Here is a tiny trained network, its code and every weight. The questions are about switching its units off for an input and a class, where a switched-off unit gives its printed mean instead of its output.

import numpy as np


def w(rows, s, z=0):
    codes = np.array(rows[::2]) - 128.0
    scale = np.full(codes.shape[1], s)
    scale[-1] = z or s
    return codes * scale


def f(y):
    return y / 2 * (1 + np.tanh(0.7978845608 * (y + 0.044715 * y**3)))


def log_softmax(a):
    a = a - a.max(-1, keepdims=True)
    return a - np.log(np.exp(a).sum(-1, keepdims=True))


def net(x, mask):
    res = np.array(x, float).reshape(1, 6) / 4 @ E
    y = f(res @ A[0][:, :-1].T + A[0][:, -1])
    res = res + np.where(mask, y, B[0][:, -1]) @ B[0][:, :-1]
    return log_softmax(res[-1] @ U[:, :-1].T + U[:, -1])


A, B = {}, {}
E = w([
[46,52,223,74,119,98],'x0',
[51,115,27,141,85,113],'x1',
[42,214,156,133,154,204],'x2',
[153,147,175,158,2,157],'x3',
[127,123,128,133,127,131],'x4',
[129,132,129,120,125,127],'x5',
],0.0096)
A[0] = w([
[87,203,138,66,125,178,111],'N0',
[157,153,160,99,125,112,161],'N1',
[146,161,153,156,53,137,97],'N2',
[66,149,54,115,96,76,96],'N3',
[79,161,153,174,157,232,106],'N4',
[108,88,129,112,252,97,109],'N5',
[196,211,53,174,103,142,100],'N6',
[137,119,151,188,68,130,104],'N7',
[59,148,73,192,94,96,152],'N8',
[157,176,82,139,143,156,115],'N9',
[234,38,120,151,107,18,137],'N10',
[30,71,197,108,94,99,88],'N11',
[189,68,166,158,157,181,102],'N12',
[157,109,170,151,143,162,248],'N13',
[107,107,207,116,3,182,122],'N14',
[111,127,110,117,202,121,100],'N15',
[232,188,186,85,188,124,144],'N16',
[109,73,48,159,83,95,130],'N17',
],0.011,0.018)
B[0] = w([
[236,132,129,77,173,196,160],'N0',
[82,134,117,176,72,128,160],'N1',
[178,42,43,179,146,83,151],'N2',
[129,104,192,215,134,111,156],'N3',
[231,139,151,88,160,199,169],'N4',
[171,121,80,174,157,75,170],'N5',
[119,151,169,46,115,2,185],'N6',
[197,113,77,150,169,105,145],'N7',
[96,179,159,203,169,176,187],'N8',
[120,144,195,52,105,50,156],'N9',
[172,193,135,74,164,227,206],'N10',
[135,152,186,48,163,68,175],'N11',
[130,133,197,152,141,147,140],'N12',
[34,214,60,135,108,131,249],'N13',
[170,158,74,174,163,60,192],'N14',
[206,91,64,173,105,65,143],'N15',
[98,130,174,201,126,115,187],'N16',
[119,189,178,149,178,164,177],'N17',
],0.0091,0.017)
U = w([
[218,121,31,194,183,29,72],'0',
[128,154,226,28,138,2,123],'1',
[226,158,146,78,162,223,113],'2',
[80,185,81,142,143,116,245],'3',
[81,188,95,143,143,116,229],'4',
[112,166,221,242,151,118,44],'5',
[24,124,38,129,47,159,100],'6',
[90,63,135,75,34,117,70],'7',
],0.0098,0.011)

Each question gives the input, the list of numbers given to net, and the class t.
The units are the neurons (one row each of A and B). Each row of codes is followed by its name. A weight is (code - 128) times the scale printed after its matrix; where a second scale follows, it is the last column's (A, B and U).
mask holds one flag per neuron, in row order. A switched-off neuron (its flag False) gives its mean, the last column of its row in B, instead of its output. The means were averaged over made-up inputs and are rounded, as every weight is.
A unit's drop is (log p(t) with every unit on - log p(t) with that unit switched off) / (log p(t) with every unit on - log p(t) with every unit switched off).
The circuit of an input: a set's keep is (log p(t) with only the set's units on - log p(t) with every unit switched off) / (log p(t) with every unit on - log p(t) with every unit switched off). Starting from the 12 units with the biggest drops (on a tie, the unit counted first), units are removed one at a time, each time the one whose removal leaves the highest keep (on an exact tie, the one counted first), for as long as the keep stays at least 0.8.
units of the circuit, in order: the units of the circuit, biggest drop first
most important unit: the unit with the biggest drop
top k neurons: the k neurons with the biggest drops, biggest first
drop when u is switched off: that unit's drop, to one decimal
input [-8,5,6,5,3,1], class 1: units of the circuit, in order => N6
input [-3,8,5,8,8,8], class 0: units of the circuit, in order => N2; N14
input [-6,-3,-1,-4,-2,2], class 1: units of the circuit, in order => N6; N9
input [-4,-3,7,4,-3,-5], class 2: top 2 neurons => N4; N0
input [-6,6,4,-1,-2,-5], class 1: units of the circuit, in order => N6; N9
input [-6,8,1,-7,4,-1], class 5: units of the circuit, in order => N8; N3
input [7,-7,-8,-5,-4,1], class 2: top 2 neurons => N10; N6
input [-5,4,8,2,-3,8], class 2: top 2 neurons => N4; N0
input [-2,5,8,8,-6,-3], class 0: top 2 neurons => N14; N2
input [-2,5,6,-7,3,-6], class 0: units of the circuit, in order => N15; N5
input [-3,6,4,0,5,-2], class 5: top 3 neurons => N8; N3; N13
input [5,-8,-5,-7,4,7], class 5: top 3 neurons => N16; N12; N14
input [0,2,-3,7,7,7], class 0: top 3 neurons => N14; N2; N7
input [-5,2,-7,-6,4,-5], class 2: most important unit => N10
input [2,2,6,-8,-2,6], class 0: units of the circuit, in order => N5; N15
input [4,-8,8,2,-3,-5], class 2: top 2 neurons => N4; N0
input [5,-6,-1,-2,-8,-1], class 3: units of the circuit, in order => N13; N6
input [-7,7,6,-7,-2,-4], class 0: top 2 neurons => N15; N13
input [-8,-1,7,0,-8,8], class 1: top 2 neurons => N6; N9
input [-5,-6,1,7,-6,4], class 0: units of the circuit, in order => N2
input [-5,-8,5,-3,-4,4], class 5: top 2 neurons => N16; N10
input [-8,-1,5,5,-5,-5], class 1: drop when N6 is switched off => 0.7
